Here is a tiny trained network, its code and every weight. The questions are about switching its units off for an input and a target symbol, where a switched-off unit gives its printed mean instead of its output.

import numpy as np


def w(rows, s, z=0):
    codes = np.array(rows[::2]) - 128.0
    scale = np.full(codes.shape[1], s)
    scale[-1] = z or s
    return codes * scale


def f(y):
    return np.maximum(y, 0)


def softmax(a):
    e = np.exp(a - a.max(-1, keepdims=True))
    return e / e.sum(-1, keepdims=True)


def log_softmax(a):
    a = a - a.max(-1, keepdims=True)
    return a - np.log(np.exp(a).sum(-1, keepdims=True))


def net(x, mask):
    ids = ['γεζηλσφ'.index(c) for c in x.split()]
    T = len(ids)
    res = E[ids] + P[:T]
    u = 0
    for l in range(2):
        r = res
        for j in range(2):
            rows = slice(2 * j, 2 * j + 2)
            q, k, v = (r @ M[l][rows].T for M in (Q, K, V))
            z = softmax(np.where(np.tri(T) > 0, q @ k.T / 2**0.5, -1e9)) @ v
            o = O[l][rows]
            res = res + np.where(mask[u + j], z, o[:, -1]) @ o[:, :-1]
        u += 2
        y = f(res @ A[l][:, :-1].T + A[l][:, -1])
        res = res + np.where(mask[u : u + 12], y, B[l][:, -1]) @ B[l][:, :-1]
        u += 12
    return log_softmax(res[-1] @ U[:, :-1].T + U[:, -1])


Q, K, V, O, A, B = {}, {}, {}, {}, {}, {}
E = w([
[116,35,106,164,126,137,105],'γ',
[173,114,64,136,100,140,237],'ε',
[153,3,54,167,147,115,169],'ζ',
[108,85,137,138,123,152,95],'η',
[105,173,144,101,70,150,181],'λ',
[240,153,185,141,139,173,176],'σ',
[51,95,156,120,45,113,124],'φ',
],0.006)
P = w([
[100,178,115,85,147,168,117],'0',
[119,52,131,200,31,214,183],'1',
[163,141,109,195,177,112,164],'2',
[95,73,159,196,34,181,239],'3',
[71,108,164,179,133,70,86],'4',
[183,39,136,77,31,110,155],'5',
[157,193,55,176,204,147,210],'6',
[164,4,96,46,139,197,70],'7',
[96,124,218,225,159,10,77],'8',
[192,103,90,73,16,32,171],'9',
[85,148,78,160,165,117,174],'10',
[187,2,154,98,152,236,111],'11',
[71,143,113,167,172,82,174],'12',
],0.0083)
Q[0] = w([
[120,220,167,94,147,94,93],'L0H1',
[170,48,144,47,170,255,49],'L0H1',
[219,13,124,54,32,176,148],'L0H2',
[129,158,161,206,58,12,236],'L0H2',
],0.0081)
K[0] = w([
[137,63,72,148,78,203,164],'L0H1',
[97,71,224,221,179,2,108],'L0H1',
[111,202,109,221,235,24,150],'L0H2',
[197,214,18,91,185,243,213],'L0H2',
],0.0085)
V[0] = w([
[109,214,65,69,192,191,123],'L0H1',
[133,201,198,18,156,145,51],'L0H1',
[191,155,17,110,153,202,242],'L0H2',
[72,240,167,84,2,89,203],'L0H2',
],0.0063)
O[0] = w([
[90,175,167,72,143,200,123,54],'L0H1',
[123,151,146,19,164,121,49,13],'L0H1',
[119,131,147,147,177,226,144,255],'L0H2',
[54,129,254,64,180,61,197,115],'L0H2',
],0.0076,0.0027)
A[0] = w([
[81,82,112,144,177,224,161,231],'L0N1',
[150,210,190,55,171,162,137,142],'L0N2',
[182,196,172,115,193,158,97,146],'L0N3',
[160,155,203,119,56,158,206,252],'L0N4',
[72,155,65,124,164,147,2,68],'L0N5',
[163,49,88,149,119,240,195,197],'L0N6',
[110,196,171,57,172,153,112,96],'L0N7',
[200,103,46,126,56,74,109,82],'L0N8',
[52,171,162,40,144,69,60,168],'L0N9',
[78,155,64,98,131,134,1,100],'L0N10',
[92,77,161,212,104,119,117,143],'L0N11',
[79,93,71,191,125,133,140,192],'L0N12',
],0.007,0.0033)
B[0] = w([
[97,155,237,169,130,138,106,210],'L0N1',
[98,140,191,173,166,154,146,140],'L0N2',
[162,147,142,211,205,186,168,141],'L0N3',
[87,29,91,188,147,130,49,212],'L0N4',
[171,213,38,61,23,254,226,129],'L0N5',
[47,125,228,145,90,95,13,254],'L0N6',
[72,171,188,138,164,151,190,136],'L0N7',
[210,176,101,54,64,148,110,161],'L0N8',
[21,209,174,99,85,113,152,135],'L0N9',
[143,170,15,78,8,217,191,130],'L0N10',
[167,156,156,207,176,192,117,183],'L0N11',
[147,184,173,117,166,122,108,195],'L0N12',
],0.0066,0.0093)
Q[1] = w([
[152,3,164,71,28,142,59],'L1H1',
[163,80,103,49,79,90,132],'L1H1',
[84,121,159,171,219,21,171],'L1H2',
[85,201,121,210,180,204,136],'L1H2',
],0.0072)
K[1] = w([
[221,125,31,200,158,132,179],'L1H1',
[234,70,94,153,106,60,96],'L1H1',
[25,172,204,108,138,253,234],'L1H2',
[111,210,76,31,73,182,202],'L1H2',
],0.0068)
V[1] = w([
[178,121,160,185,223,185,193],'L1H1',
[146,68,120,222,122,115,2],'L1H1',
[184,152,119,110,168,187,146],'L1H2',
[150,140,45,78,48,159,158],'L1H2',
],0.008)
O[1] = w([
[141,185,59,61,205,254,124,210],'L1H1',
[202,96,169,69,76,188,81,148],'L1H1',
[115,217,39,97,106,172,106,125],'L1H2',
[76,142,113,186,82,124,26,6],'L1H2',
],0.0071,0.014)
A[1] = w([
[128,91,131,105,20,166,4,73],'L1N1',
[161,147,145,138,134,2,170,183],'L1N2',
[178,62,124,138,10,60,178,62],'L1N3',
[69,121,135,57,132,142,129,253],'L1N4',
[157,154,103,79,156,134,142,232],'L1N5',
[71,73,206,235,110,51,99,51],'L1N6',
[152,178,100,149,175,56,75,30],'L1N7',
[72,147,89,190,167,152,126,75],'L1N8',
[163,137,37,72,118,143,165,93],'L1N9',
[51,183,46,182,125,95,136,118],'L1N10',
[135,190,156,128,170,118,205,215],'L1N11',
[105,61,222,173,61,152,111,218],'L1N12',
],0.0073,0.0038)
B[1] = w([
[58,121,119,227,100,119,139,210],'L1N1',
[81,176,254,178,67,176,159,153],'L1N2',
[26,177,11,61,97,86,117,160],'L1N3',
[183,93,162,178,161,116,110,176],'L1N4',
[104,90,106,126,82,158,132,190],'L1N5',
[80,115,72,32,43,192,149,194],'L1N6',
[45,148,143,38,155,144,119,133],'L1N7',
[93,105,111,77,190,45,141,181],'L1N8',
[95,220,117,105,141,45,195,152],'L1N9',
[109,83,172,114,172,104,35,153],'L1N10',
[81,87,83,156,70,153,116,223],'L1N11',
[182,204,108,99,199,56,176,246],'L1N12',
],0.0075,0.013)
U = w([
[97,128,121,180,46,147,152,17],'γ',
[167,187,205,120,193,88,123,110],'ε',
[134,222,144,212,103,146,98,119],'ζ',
[112,115,98,109,128,104,68,209],'η',
[144,41,129,138,181,67,162,3],'λ',
[135,2,126,145,75,205,86,226],'σ',
[146,184,85,37,140,112,167,128],'φ',
],0.0076,0.0026)

Each question gives the input, a string of symbols that net reads in full, and the target symbol t.
The units are the heads (2 rows each of Q, K, V and O) and the neurons (one row each of A and B). Each row of codes is followed by its name. A weight is (code - 128) times the scale printed after its matrix; where a second scale follows, it is the last column's (O, A, B and U).
mask holds one flag per unit, layer by layer, with each layer's heads first. A switched-off unit (its flag False) gives its mean, the last column of its rows in O or B, instead of its output. The means were averaged over made-up inputs and are rounded, as every weight is.
A unit's drop is (log p(t) with every unit on - log p(t) with that unit switched off) / (log p(t) with every unit on - log p(t) with every unit switched off).
The circuit of an input: a set's keep is (log p(t) with only the set's units on - log p(t) with every unit switched off) / (log p(t) with every unit on - log p(t) with every unit switched off). Starting from the 12 units with the biggest drops (on a tie, the unit counted first), units are removed one at a time, each time the one whose removal leaves the highest keep (on an exact tie, the one counted first), for as long as the keep stays at least 0.8.
circuit, biggest first: the units of the circuit, biggest drop first
top k neurons: the k neurons with the biggest drops, biggest first
top k neurons in layer l: the k neurons of layer l with the biggest drops, biggest first
heads that matter: for each layer, one digit per head in row order, 1 if its drop is at least 0.15 and else 0, layers parted by /
input φ σ φ ε φ φ σ ζ ε φ φ φ, target ε: heads that matter => 00 / 01
input σ η φ ε, target σ: circuit, biggest first => [L1H1, L0N4]
input σ γ σ σ, target σ: circuit, biggest first => [L1H1, L0N4]
input σ λ ε φ σ γ, target ε: circuit, biggest first => [L1N11, L1N6]
input ζ ζ σ λ φ σ η φ η, target ε: circuit, biggest first => [L1H1, L1N11, L1N12]
input φ σ σ ε φ η σ ε φ φ σ λ φ, target γ: top 4 neurons => [L1N6, L0N9, L1N2, L0N11]
input γ φ σ φ ε σ ε ε, target ε: circuit, biggest first => [L0N6, L1N11, L1N6]
input φ γ σ φ γ φ γ, target γ: heads that matter => 11 / 10
input η γ λ φ σ φ γ γ ε σ σ ζ, target ε: heads that matter => 00 / 00
input η ε σ λ φ σ λ σ σ σ ε, target η: heads that matter => 10 / 11
input γ φ σ ζ, target ζ: top 4 neurons => [L1N12, L1N1, L1N11, L1N5]
input ε γ ζ σ γ, target σ: heads that matter => 11 / 11
input σ φ ζ φ ζ ζ, target ζ: top 2 neurons => [L1N1, L0N8]
input φ λ φ φ λ, target γ: heads that matter => 11 / 10
input σ σ λ λ γ η φ σ η, target φ: heads that matter => 11 / 11
input σ σ φ ε σ φ γ η σ λ σ σ φ, target φ: top 4 neurons => [L0N7, L0N3, L0N2, L0N6]
input λ σ φ, target λ: heads that matter => 11 / 10
input φ ε ε σ σ σ σ σ φ σ σ φ, target φ: top 2 neurons => [L1N3, L0N6]
input η σ σ, target η: top 3 neurons in layer 0 => [L0N6, L0N5, L0N10]
input φ φ σ ζ ε σ ζ η, target ε: top 3 neurons => [L1N11, L1N12, L1N6]
input η λ η, target η: top 3 neurons in layer 0 => [L0N5, L0N6, L0N10]
input σ σ η σ γ ε λ η, target γ: heads that matter => 01 / 11
input φ σ ε λ ε σ φ φ ζ σ ζ σ, target ζ: heads that matter => 11 / 01
input ζ σ γ, target ε: heads that matter => 00 / 10
input ε ε λ, target σ: top neuron in layer 1 => [L1N12]
